Below are the code and all the weights of a small trained network. Each question names an input and a class and asks about switching units off, where a switched-off unit gives its printed mean instead of its output.

import numpy as np


def w(rows, s, z=0):
    codes = np.array(rows[::2]) - 128.0
    scale = np.full(codes.shape[1], s)
    scale[-1] = z or s
    return codes * scale


def norm(h):
    return h / np.sqrt((h * h).mean(-1, keepdims=True) + 1e-5)


def f(y):
    return y / 2 * (1 + np.tanh(0.7978845608 * (y + 0.044715 * y**3)))


def log_softmax(a):
    a = a - a.max(-1, keepdims=True)
    return a - np.log(np.exp(a).sum(-1, keepdims=True))


def net(x, mask):
    res = np.array(x, float).reshape(1, 5) / 4 @ E
    u = 0
    for l in range(2):
        y = f(norm(res) @ A[l][:, :-1].T + A[l][:, -1])
        res = res + np.where(mask[u : u + 6], y, B[l][:, -1]) @ B[l][:, :-1]
        u += 6
    return log_softmax(norm(res)[-1] @ U[:, :-1].T + U[:, -1])


A, B = {}, {}
E = w([
[128,127,128,129],'x0',
[83,205,140,206],'x1',
[130,140,127,118],'x2',
[115,89,3,155],'x3',
[130,124,128,131],'x4',
],0.012)
A[0] = w([
[86,192,134,216,189],'0.n1',
[148,117,176,103,216],'0.n2',
[104,126,6,152,192],'0.n3',
[95,141,86,159,4],'0.n4',
[112,45,179,182,161],'0.n5',
[149,82,109,121,87],'0.n6',
],0.015,0.0027)
B[0] = w([
[23,14,144,213,250],'0.n1',
[253,207,161,168,188],'0.n2',
[9,253,23,122,254],'0.n3',
[142,146,18,233,159],'0.n4',
[178,204,179,75,143],'0.n5',
[68,193,250,40,157],'0.n6',
],0.012,0.0095)
A[1] = w([
[60,130,200,234,170],'1.n1',
[80,115,59,208,215],'1.n2',
[28,124,135,72,193],'1.n3',
[127,122,135,151,2],'1.n4',
[141,177,115,126,41],'1.n5',
[109,3,226,166,8],'1.n6',
],0.021,0.0035)
B[1] = w([
[83,132,78,122,252],'1.n1',
[144,106,217,122,252],'1.n2',
[181,91,60,134,212],'1.n3',
[85,92,83,52,125],'1.n4',
[133,106,152,73,139],'1.n5',
[170,253,120,97,190],'1.n6',
],0.038,0.015)
U = w([
[235,149,224,104,185],'0',
[78,251,131,139,113],'1',
[223,45,54,104,4],'2',
[45,75,88,201,216],'3',
],0.02,0.0015)

Each question gives the input, the list of numbers given to net, and the class t.
The units are the neurons (one row each of A and B). Each row of codes is followed by its name. A weight is (code - 128) times the scale printed after its matrix; where a second scale follows, it is the last column's (A, B and U).
mask holds one flag per neuron, layer by layer. A switched-off neuron (its flag False) gives its mean, the last column of its row in B, instead of its output. The means were averaged over made-up inputs and are rounded, as every weight is.
A unit's drop is (log p(t) with every unit on - log p(t) with that unit switched off) / (log p(t) with every unit on - log p(t) with every unit switched off).
most important unit: the unit with the biggest drop
top k neurons: the k neurons with the biggest drops, biggest first
k most important neurons of layer l: the k neurons of layer l with the biggest drops, biggest first
drop of u: that unit's drop, to one decimal
input [-8,-4,-8,-2,-7], class 0: top 2 neurons : 0.n1; 1.n1
input [-1,-1,-4,-8,-7], class 0: most important unit : 0.n1
input [-8,-5,-2,-1,6], class 0: top 3 neurons : 1.n1; 0.n1; 1.n3
input [-1,0,5,8,3], class 2: top 2 neurons : 1.n3; 0.n2
input [0,3,5,8,5], class 3: top 2 neurons : 1.n6; 0.n3
input [-8,-1,6,3,-5], class 2: 3 most important neurons of layer 1 : 1.n3; 1.n6; 1.n1
input [6,-8,6,-2,-1], class 0: top 3 neurons : 1.n1; 1.n3; 0.n1
input [-6,0,-7,4,-3], class 2: 3 most important neurons of layer 0 : 0.n2; 0.n3; 0.n1
input [7,-1,5,0,-4], class 0: top 4 neurons : 1.n1; 0.n1; 1.n3; 0.n3
input [2,-4,-5,0,1], class 0: top 3 neurons : 1.n1; 0.n3; 0.n1
input [-5,0,6,4,-7], class 2: 4 most important neurons of layer 1 : 1.n3; 1.n6; 1.n1; 1.n2
input [8,-6,-7,-1,7], class 0: top 4 neurons : 1.n1; 0.n1; 1.n3; 0.n3
input [4,1,5,4,4], class 3: 3 most important neurons of layer 1 : 1.n6; 1.n3; 1.n2
input [-1,-1,-7,6,1], class 2: 3 most important neurons of layer 0 : 0.n3; 0.n2; 0.n1
input [-3,8,-6,1,-3], class 3: top neuron : 1.n1
input [-6,5,2,4,7], class 3: drop of 1.n4 : 0.0
input [-3,-3,-7,2,-1], class 2: drop of 1.n3 : 0.3
input [-8,-1,2,-7,0], class 0: drop of 0.n1 : 2.3
